Here is a tiny trained network, its code and every weight. The questions are about switching its units off for an input and a class, where a switched-off unit gives its printed mean instead of its output.

import numpy as np


def w(rows, s, z=0):
    codes = np.array(rows[::2]) - 128.0
    scale = np.full(codes.shape[1], s)
    scale[-1] = z or s
    return codes * scale


def norm(h):
    return h / np.sqrt((h * h).mean(-1, keepdims=True) + 1e-5)


def f(y):
    return np.maximum(y, 0)


def log_softmax(a):
    a = a - a.max(-1, keepdims=True)
    return a - np.log(np.exp(a).sum(-1, keepdims=True))


def net(x, mask):
    res = np.array(x, float).reshape(1, 4) / 4 @ E
    u = 0
    for l in range(2):
        y = f(norm(res) @ A[l][:, :-1].T + A[l][:, -1])
        res = res + np.where(mask[u : u + 8], y, B[l][:, -1]) @ B[l][:, :-1]
        u += 8
    return log_softmax(norm(res)[-1] @ U[:, :-1].T + U[:, -1])


A, B = {}, {}
E = w([
[232,198,85,38,155,159,122,133,156,163],'x0',
[193,125,126,126,166,131,84,207,125,6],'x1',
[122,141,30,112,208,197,175,229,126,217],'x2',
[201,160,162,130,109,69,242,254,136,63],'x3',
],0.0071)
A[0] = w([
[142,197,153,112,163,5,163,181,170,188,185],'L0N1',
[167,208,177,108,130,188,132,197,177,55,170],'L0N2',
[188,61,170,43,81,89,46,63,165,106,155],'L0N3',
[56,62,134,171,197,185,39,200,118,133,145],'L0N4',
[128,103,27,117,171,178,173,135,97,174,46],'L0N5',
[205,223,101,135,158,136,189,182,154,174,4],'L0N6',
[171,144,43,76,76,203,127,177,192,131,54],'L0N7',
[151,195,2,23,180,176,78,22,134,214,19],'L0N8',
],0.0064,0.0019)
B[0] = w([
[182,147,177,87,103,147,209,99,45,84,196],'L0N1',
[36,108,102,129,167,197,174,96,130,187,215],'L0N2',
[38,150,126,142,70,90,124,70,150,137,216],'L0N3',
[110,80,83,118,138,204,109,254,43,62,203],'L0N4',
[169,153,117,166,28,41,85,79,96,178,200],'L0N5',
[201,75,198,64,174,154,127,174,205,83,207],'L0N6',
[106,46,201,85,242,108,105,70,136,24,192],'L0N7',
[145,140,174,83,138,26,228,58,117,170,255],'L0N8',
],0.0077,0.0074)
A[1] = w([
[124,148,178,111,2,69,139,93,147,101,144],'L1N1',
[105,116,115,221,174,166,80,178,139,128,123],'L1N2',
[141,122,70,122,121,126,139,55,169,163,2],'L1N3',
[158,196,126,120,99,114,193,156,145,104,35],'L1N4',
[172,165,87,130,140,101,70,79,137,255,130],'L1N5',
[64,110,112,181,101,180,110,145,135,54,240],'L1N6',
[122,129,152,131,139,122,102,89,152,215,60],'L1N7',
[86,166,86,131,201,84,43,81,66,129,14],'L1N8',
],0.0097,0.0022)
B[1] = w([
[103,191,144,189,100,54,117,62,212,211,254],'L1N1',
[68,41,56,82,117,194,2,103,94,44,162],'L1N2',
[40,152,186,226,55,35,83,106,191,154,164],'L1N3',
[184,140,62,178,146,141,134,182,82,208,169],'L1N4',
[29,158,214,130,94,70,84,52,167,96,181],'L1N5',
[138,110,55,46,128,218,53,145,98,132,214],'L1N6',
[112,173,70,184,100,82,86,27,195,65,173],'L1N7',
[165,96,189,91,223,146,141,237,132,66,173],'L1N8',
],0.009,0.0097)
U = w([
[215,89,166,28,242,187,204,203,134,82,102],'0',
[48,52,12,93,106,238,4,174,73,57,142],'1',
[206,168,70,208,59,154,158,224,80,219,3],'2',
[55,180,202,181,67,45,102,42,204,191,231],'3',
],0.011,0.0049)

Each question gives the input, the list of numbers given to net, and the class t.
The units are the neurons (one row each of A and B). Each row of codes is followed by its name. A weight is (code - 128) times the scale printed after its matrix; where a second scale follows, it is the last column's (A, B and U).
mask holds one flag per neuron, layer by layer. A switched-off neuron (its flag False) gives its mean, the last column of its row in B, instead of its output. The means were averaged over made-up inputs and are rounded, as every weight is.
A unit's drop is (log p(t) with every unit on - log p(t) with that unit switched off) / (log p(t) with every unit on - log p(t) with every unit switched off).
The circuit of an input: a set's keep is (log p(t) with only the set's units on - log p(t) with every unit switched off) / (log p(t) with every unit on - log p(t) with every unit switched off). Starting from the 12 units with the biggest drops (on a tie, the unit counted first), units are removed one at a time, each time the one whose removal leaves the highest keep (on an exact tie, the one counted first), for as long as the keep stays at least 0.8.
circuit, biggest first: the units of the circuit, biggest drop first
k most important neurons: the k neurons with the biggest drops, biggest first
k most important neurons of layer l: the k neurons of layer l with the biggest drops, biggest first
drop when u is switched off: that unit's drop, to one decimal
input [-4,3,5,4], class 1: circuit, biggest first	L0N8
input [6,-5,-3,4], class 0: circuit, biggest first	L0N6, L0N1
input [8,8,4,-8], class 3: 4 most important neurons	L0N8, L0N5, L1N5, L0N1
input [7,-8,7,4], class 0: 2 most important neurons	L0N6, L0N7
input [-1,2,5,-2], class 0: 3 most important neurons	L0N4, L0N8, L0N5
input [-6,-4,5,-8], class 1: 2 most important neurons	L0N4, L1N1
input [-7,-8,5,0], class 1: 3 most important neurons of layer 0	L0N8, L0N4, L0N3
input [7,8,-3,0], class 0: 3 most important neurons	L1N1, L0N4, L1N2
input [-5,8,7,4], class 1: 2 most important neurons	L0N8, L1N2
input [-1,-6,7,6], class 2: 2 most important neurons of layer 1	L1N4, L1N8
input [-6,-7,6,4], class 2: 2 most important neurons of layer 0	L0N3, L0N8
input [-5,-8,6,4], class 2: 3 most important neurons of layer 0	L0N1, L0N3, L0N8
input [2,-3,-2,8], class 0: 2 most important neurons of layer 0	L0N6, L0N5
input [-8,-4,8,-3], class 1: most important neuron of layer 0	L0N4
input [-7,6,-4,4], class 1: drop when L0N8 is switched off	1.5
input [3,-4,0,2], class 0: drop when L1N3 is switched off	0.1
